Each row has a name. Each piece below is followed by the name of the row it came from, unless a question asks for something else. Each question is about the rows just above it.

X: [117 125 224 156 118 224 163  86 118 224 129 101 127 164 123 122 127 102
 129 224 102 127]
R: [ 91 118  86 164 129 223 122 127 120 101 129 101 224 121 102 117 118 125
 118 128 110 165]
Y: [224 118  86 164 129 123 122 127 127 101 129 101 224 224 102 117 127 125
 118 156 163 224]
How many times does Y hold [223]? => 0
Put [ 86 102 117 224 164 123 101 129 125 101 127 224 127 122 163 118 224 129
 224 127 156 118] back in order: which row is it? => Y

N: [147 131 128 166 131 187  78 124  86 158 185 146 160  70 156  70 168 112
 131]
F: [147 168 186  78  70 160 128 150 223 146 149 158 166 128 131 128 124  70
 112]
V: [ 95 136 132 129 130 127 131 128 124 126 120  62 127  67 123  67 135 130
 124]
[112  70 124 128 131 128 166 158 149 146 223 150 128 160  70  78 186 168
 147] is which row reordered? => F
How many times does F hold [186]? => 1
Put [123  67 135 130 124  95 136 132 129 130 127 131 128 124 126 120  62 127
  67] back in order: which row is it? => V
How many times does N hold [131]? => 3
[156 131 166  86 124 185  70 147  70 158 131 187 168 146 112 128 160  78
 131] is which row reordered? => N
Put [131 112 168  70 156  70 160 146 185 158  86 124  78 187 131 166 128 131
 147] back in order: which row is it? => N

D: [123 126 133 132 136  98 122 116 137 115 123 129 132 120 120 125 149 134
 130 134 121 127 120 113 113 128 116 115 130 119 123 125 111 128 131 130
 127 128 113 126 126 127 126 135 125 127]
J: [118 129 133 124 127 125 131 126 139 128 131 120 143 115 141 128 142 126
 108 121 143 137 135 132 140 113 132 133 137 154 132 151 123 135 129 126
 120 122 123 132 133 120 112 120 132 130]
A: [121 127 113 134 126 128 127 125 115 149 116  98 113 132 137 135 127 134
 125 123 128 111 123 133 115 126 120 136 129 120 126 122 116 128 130 130
 126 132 131 126 127 119 113 123 130 120]
S: [120 123 123 136 135  98 124 128 132 126 121 140 118 120 133 154 137 120
 133 127 113 132 132 128 131 133 132 139 151 123 120 131 115 129 125 135
 132 126 122 129 133 143 143 141 130 126]
U: [121 147 136 130 126  98 132 134 127 119 122 126 127 153 122 128 124 117
 130 125 122 125 125 126 121 142 130 125 131 118 121 138 125 122 135 110
 128 135 143 119 130 134  67 117 117 128]
P: [143 120 134 118 123 129 121 147 136 122 112 127 122 130 123 128 131 119
 122 131 120 131 137 137 122 130 126 130 113 138 136 122 118 140 135 137
 129  64 129  98 136 132 111 122 132 125]
Which row holds these entries in another order? [ 98 113 115 118 120 120 120 120 121 122 123 123 123 124 125 126 126 126
 127 128 128 129 129 130 131 131 132 132 132 132 132 133 133 133 133 135
 135 136 137 139 140 141 143 143 151 154] => S
Count of [122] in S: => 1
Count of [113] in D: => 3
[ 98 111 113 113 113 115 115 116 116 119 120 120 120 121 122 123 123 123
 125 125 126 126 126 126 126 127 127 127 127 128 128 128 129 130 130 130
 131 132 132 133 134 134 135 136 137 149] is which row reordered? => A
Put [127 125 135 126 127 126 126 113 128 127 130 131 128 111 125 123 119 130
 115 116 128 113 113 120 127 121 134 130 134 149 125 120 120 132 129 123
 115 137 116 122  98 136 132 133 126 123] back in order: which row is it? => D
[134 132 130 113 140 137 112 122 132 138 129 118 119 125 120 131 122 123
 130 122 122  64 122 131 137 127 123 137 129 136 128 122 147  98 130 121
 135 131 136 143 126 136 118 111 120 129] is which row reordered? => P

zusip: [175 141 149 127 117 164 111 161 113 103  59 170 129 120 168 176 103 113
 165 158  55 124 149 129 175 101  73 110 174 105 129 143 133 180  86 100
 148  99 149 133  53 171 217 146 138 123 127 155  98 184 227]
kiti: [184 153 162 138 104 174 123 154 117 100  52 172 128 104 154 163 117 113
 150 140  50 131 154 130 178  90  69 125 198 120 117 145 127 188  89 100
 141  88 154 133  39 176 224 156 156 105 135 170 109 203 227]
pevi: [170 139 149 128 117 164 110 161 113 103  59 170 112 122 168 176 103 116
 165 161  55 125 149 129 175 101  73 110 174 105 129 143 132 175  86 100
 148  96 149 133  61 171 211 146 138 123 127 155  98 184 219]
karo: [115 139 162 122 155 193 106 133 173 125 155 154 117 122 138 106 141 162
 109 189 107 108  75 107 145 114 127 134 125 136 116 174 121 127 141 172
 112 128 117 154 148 148 147 129 153 154 185 147 113 132 111]
mak: [179 150 158 129 110 169 118 159 109 102  52 172 115 111 166 176 111 116
 161 161  50 125 149 130 181  95  69 113 183 110 127 148 134 184  86  95
 148  93 154 126  46 176 224 154 143 114 131 163  98 189 227]
letu: [179 151 162 136 104 174 122 156 113 100  52 172 126 104 156 167 120 113
 153 147  50 129 154 129 178  92  69 120 198 116 120 148 131 188  89  95
 143  91 154 129  39 176 224 154 154 107 131 168 105 203 227]
vod: [161 130 141 133 123 164 141 117 117 107  74 166 115 127 166 167  98 113
 168 140  64 125 144 123 163 107  77 106 159 117 127 138 127 158  89 110
 143 101 138 140  68 164 185 133 135 127 141 151 113 141 211]
Suz: [184 153 162 140 101 177 123 154 117 100  52 172 129 102 150 163 120 113
 146 140  50 131 154 127 178  90  69 125 198 122 116 145 127 188  93 100
 141  88 154 133  31 176 224 156 158 103 135 170 111 208 235]
Ledub: [115 137 142 124 127 113 123 112 132 120 161 155 132  90 134 113 125 128
 134 119 152 115 123 118 140 137 125  93 141 134 143 170 138 136 115 127
 116 162 121 140 158 127 140 119 127 124 123 165 148 140 142]
Kudet: [119 134 143 124 142 158 118 133 161 127 148 142 123 125 136 115 138 152
 113 165 112 113  90 115 137 119 127 132 125 134 121 155 123 127 137 162
 115 128 123  93 140 141 140 127 140 116 170 140 124 132 120]
lupab: [124 119 128 137 136 153 102 143 133 120 133 148 124 134 160 146 133 113
 165 122  99 127 128 109 137 118  98 106 134 105 121 128 128 127 104 141
 124 117 120 147 104 141 134 121 132 132 128 140 133 160 153]
Tek: [124 125 128 129 130 137 123 131 133 125 133 138 128 130 136 124 125 129
 128 126 116 128 125 124 134 123 123 125 129 128 126 128 126 127 130 136
 124 126 125 133 133 136 134 125 131 130 123 134 131 132 128]
Times [141] occurs in zusip: => 1
Times [154] occurs in karo: => 3
Times [141] occurs in vod: => 4
[123 127 137 162 115 128 123  93 140 141 140 127 140 116 170 140 124 132
 120 119 134 143 124 142 158 118 133 161 127 148 142 123 125 136 115 138
 152 113 165 112 113  90 115 137 119 127 132 125 134 121 155] is which row reordered? => Kudet
Count of [128] in lupab: => 5

Gak: [232 156 173 234 210 127  72  60  41  40]
buze: [ 39 245  47 214 173 200 242  26 154  63]
Dubo: [211 225 108 235 207  45  27 140 220  98]
Gug: [ 42 108  39 185 203  39  40 120  12 112]
futuv: [ 40 111  43 108 120  88 203  39  12  42]
Nad: [ 94  57 141 193 221 168  96 175  22 206]
nen: [232 156 173 234 210 127  13 215  18 188]
kito: [220 137 210 136 140 207 169  34 236  70]
gup: [191  88 180 201  41 128 134  53 123 116]
Which row holds these entries in another order? [ 12  39  39  40  42 108 112 120 185 203] => Gug
Count of [42] in Gug: => 1
Which row holds these entries in another order? [ 40  41  60  72 127 210 234 173 156 232] => Gak

pize: [180 194 165 160 203]
fomes: [198 163 168 185 173]
mufep: [177 185 176 184 191]
mobit: [181 179 185 177 178]
zofi: [181 201 181 201 178]
Teze: [179 190 172 172 181]
dom: [182 185 185 186 182]
Sogub: [173 198 163 167 185]
Pime: [183 201 172 165 186]
kugag: [183 177 185 191 176]
Podaf: [168 182 163 170 186]
bure: [183 188 178 173 179]
Which row holds these entries in another order? [163 167 173 185 198] => Sogub
Put [176 191 185 177 183] back in order: which row is it? => kugag
Times [181] occurs in zofi: => 2

dulo: [ 28  52 186 128 128]
Nesi: [128 197 164 241 128]
lege: [241 158  88  86  60]
fug: [221 221 194 195 195]
sota: [178 125 185 128 200]
mub: [101 157 127 159 190]
tovo: [128  55 206 109 127]
gor: [202 128 103 168  41]
sol: [214  54 214  77 128]
How many times does sol hold [128]? => 1
Which row holds these entries in another order? [101 127 157 159 190] => mub
How many times does fug hold [195]? => 2

vepo: [144 161  92 206  84  84 110 127]
zope: [121 161  92 206  84  84 110 161]
bodi: [ 64 138  67 196 196 196  64  64]
farel: [ 59 153  90 134 238 135 159 146]
nimag: [120  84 120 188 130 154 156 127]
bofub: [196 138  67 196  65  64  64 196]
fega: [144 108 147 117 126 131 131  63]
Times [64] occurs in bodi: => 3
How many times does bofub hold [138]? => 1
[196  64 196 138  65  67  64 196] is which row reordered? => bofub
Times [161] occurs in zope: => 2
Which row holds these entries in another order? [196 196  64  64  64 138  67 196] => bodi
Times [130] occurs in fega: => 0

